Below is a small trained network, with its code and all its weights. Each question gives an input and a class and asks what happens when units are switched off, that is, made to give their printed mean instead of their output.

import numpy as np


def w(rows, s, z=0):
    codes = np.array(rows[::2]) - 128.0
    scale = np.full(codes.shape[1], s)
    scale[-1] = z or s
    return codes * scale


def f(y):
    return np.maximum(y, 0)


def log_softmax(a):
    a = a - a.max(-1, keepdims=True)
    return a - np.log(np.exp(a).sum(-1, keepdims=True))


def net(x, mask):
    res = np.array(x, float).reshape(1, 5) / 4 @ E
    y = f(res @ A[0][:, :-1].T + A[0][:, -1])
    res = res + np.where(mask, y, B[0][:, -1]) @ B[0][:, :-1]
    return log_softmax(res[-1] @ U[:, :-1].T + U[:, -1])


A, B = {}, {}
E = w([
[82,3,162],'x0',
[246,127,215],'x1',
[173,4,39],'x2',
[118,165,150],'x3',
[129,125,126],'x4',
],0.0073)
A[0] = w([
[11,132,66,145],'neuron 0',
[231,119,158,101],'neuron 1',
[104,73,108,168],'neuron 2',
[64,208,139,190],'neuron 3',
[168,220,112,139],'neuron 4',
[132,195,8,185],'neuron 5',
[207,180,123,135],'neuron 6',
[123,122,129,229],'neuron 7',
[42,142,73,86],'neuron 8',
[147,91,89,133],'neuron 9',
[204,46,53,162],'neuron 10',
[103,70,103,131],'neuron 11',
[113,181,165,154],'neuron 12',
[215,145,172,146],'neuron 13',
[105,109,153,106],'neuron 14',
[157,73,109,150],'neuron 15',
[173,170,54,133],'neuron 16',
[102,67,219,136],'neuron 17',
[196,118,53,147],'neuron 18',
[93,109,186,108],'neuron 19',
[111,73,36,146],'neuron 20',
[138,215,214,137],'neuron 21',
[181,78,181,113],'neuron 22',
[110,87,67,171],'neuron 23',
[38,155,76,82],'neuron 24',
[91,104,135,112],'neuron 25',
[182,204,105,124],'neuron 26',
[163,233,48,172],'neuron 27',
[111,204,101,255],'neuron 28',
[109,112,38,103],'neuron 29',
[65,127,111,144],'neuron 30',
[58,133,24,140],'neuron 31',
[35,157,165,156],'neuron 32',
[87,86,173,75],'neuron 33',
[193,127,198,137],'neuron 34',
[182,80,226,134],'neuron 35',
],0.012,0.0039)
B[0] = w([
[220,97,66,221],'neuron 0',
[199,140,42,203],'neuron 1',
[163,163,221,191],'neuron 2',
[173,135,157,225],'neuron 3',
[145,84,124,217],'neuron 4',
[148,79,146,233],'neuron 5',
[165,75,144,199],'neuron 6',
[190,160,191,173],'neuron 7',
[129,69,36,190],'neuron 8',
[120,181,150,181],'neuron 9',
[151,128,160,254],'neuron 10',
[129,81,147,187],'neuron 11',
[180,133,111,194],'neuron 12',
[164,94,86,210],'neuron 13',
[119,39,187,144],'neuron 14',
[178,183,164,193],'neuron 15',
[22,18,231,190],'neuron 16',
[150,91,193,195],'neuron 17',
[133,226,202,203],'neuron 18',
[165,125,207,159],'neuron 19',
[185,190,159,225],'neuron 20',
[168,126,107,240],'neuron 21',
[178,139,71,193],'neuron 22',
[162,144,172,203],'neuron 23',
[160,114,65,192],'neuron 24',
[135,84,126,150],'neuron 25',
[116,47,119,203],'neuron 26',
[128,39,212,241],'neuron 27',
[202,104,177,229],'neuron 28',
[178,176,81,194],'neuron 29',
[184,101,127,172],'neuron 30',
[209,111,96,222],'neuron 31',
[248,179,117,197],'neuron 32',
[50,38,148,158],'neuron 33',
[169,85,60,205],'neuron 34',
[199,93,3,217],'neuron 35',
],0.005,0.0086)
U = w([
[151,166,24,50],'0',
[94,65,202,112],'1',
[167,246,156,156],'2',
[144,187,138,200],'3',
[115,124,123,208],'4',
[78,219,177,107],'5',
[16,231,131,2],'6',
],0.012,0.0048)

Each question gives the input, the list of numbers given to net, and the class t.
The units are the neurons (one row each of A and B). Each row of codes is followed by its name. A weight is (code - 128) times the scale printed after its matrix; where a second scale follows, it is the last column's (A, B and U).
mask holds one flag per neuron, in row order. A switched-off neuron (its flag False) gives its mean, the last column of its row in B, instead of its output. The means were averaged over made-up inputs and are rounded, as every weight is.
A unit's drop is (log p(t) with every unit on - log p(t) with that unit switched off) / (log p(t) with every unit on - log p(t) with every unit switched off).
The circuit of an input: a set's keep is (log p(t) with only the set's units on - log p(t) with every unit switched off) / (log p(t) with every unit on - log p(t) with every unit switched off). Starting from the 12 units with the biggest drops (on a tie, the unit counted first), units are removed one at a time, each time the one whose removal leaves the highest keep (on an exact tie, the one counted first), for as long as the keep stays at least 0.8.
units of the circuit, in order: the units of the circuit, biggest drop first
top k neurons: the k neurons with the biggest drops, biggest first
drop when u is switched off: that unit's drop, to one decimal
input [-8,-6,4,-4,-1], class 1: units of the circuit, in order : (neuron 16; neuron 27)
input [-7,-4,6,6,8], class 4: top neuron : (neuron 29)
input [-8,-7,0,1,-3], class 1: top 3 neurons : (neuron 27; neuron 16; neuron 5)
input [7,-7,-2,5,2], class 0: units of the circuit, in order : (neuron 0; neuron 8)
input [-7,5,7,0,7], class 1: top 2 neurons : (neuron 16; neuron 27)
input [3,-6,-2,-6,-3], class 0: top 2 neurons : (neuron 0; neuron 8)
input [-7,-4,1,3,4], class 1: units of the circuit, in order : (neuron 27; neuron 16)
input [-6,-4,2,-4,-6], class 1: units of the circuit, in order : (neuron 16; neuron 27)
input [-4,-1,5,-5,1], class 2: top 2 neurons : (neuron 18; neuron 20)
input [4,-7,8,-3,5], class 2: top 2 neurons : (neuron 20; neuron 2)
input [-8,0,8,-4,-6], class 1: top 2 neurons : (neuron 16; neuron 27)
input [4,7,7,-7,-1], class 0: top 4 neurons : (neuron 35; neuron 1; neuron 22; neuron 34)
input [-7,-3,-5,2,-7], class 1: drop when neuron 27 is switched off : 0.3
input [-5,7,8,-8,4], class 2: units of the circuit, in order : (neuron 18)
input [-7,7,0,-5,2], class 0: drop when neuron 13 is switched off : 0.2
input [3,8,0,3,-4], class 0: drop when neuron 23 is switched off : 0.0
input [5,8,-8,6,-8], class 0: top 2 neurons : (neuron 35; neuron 34)
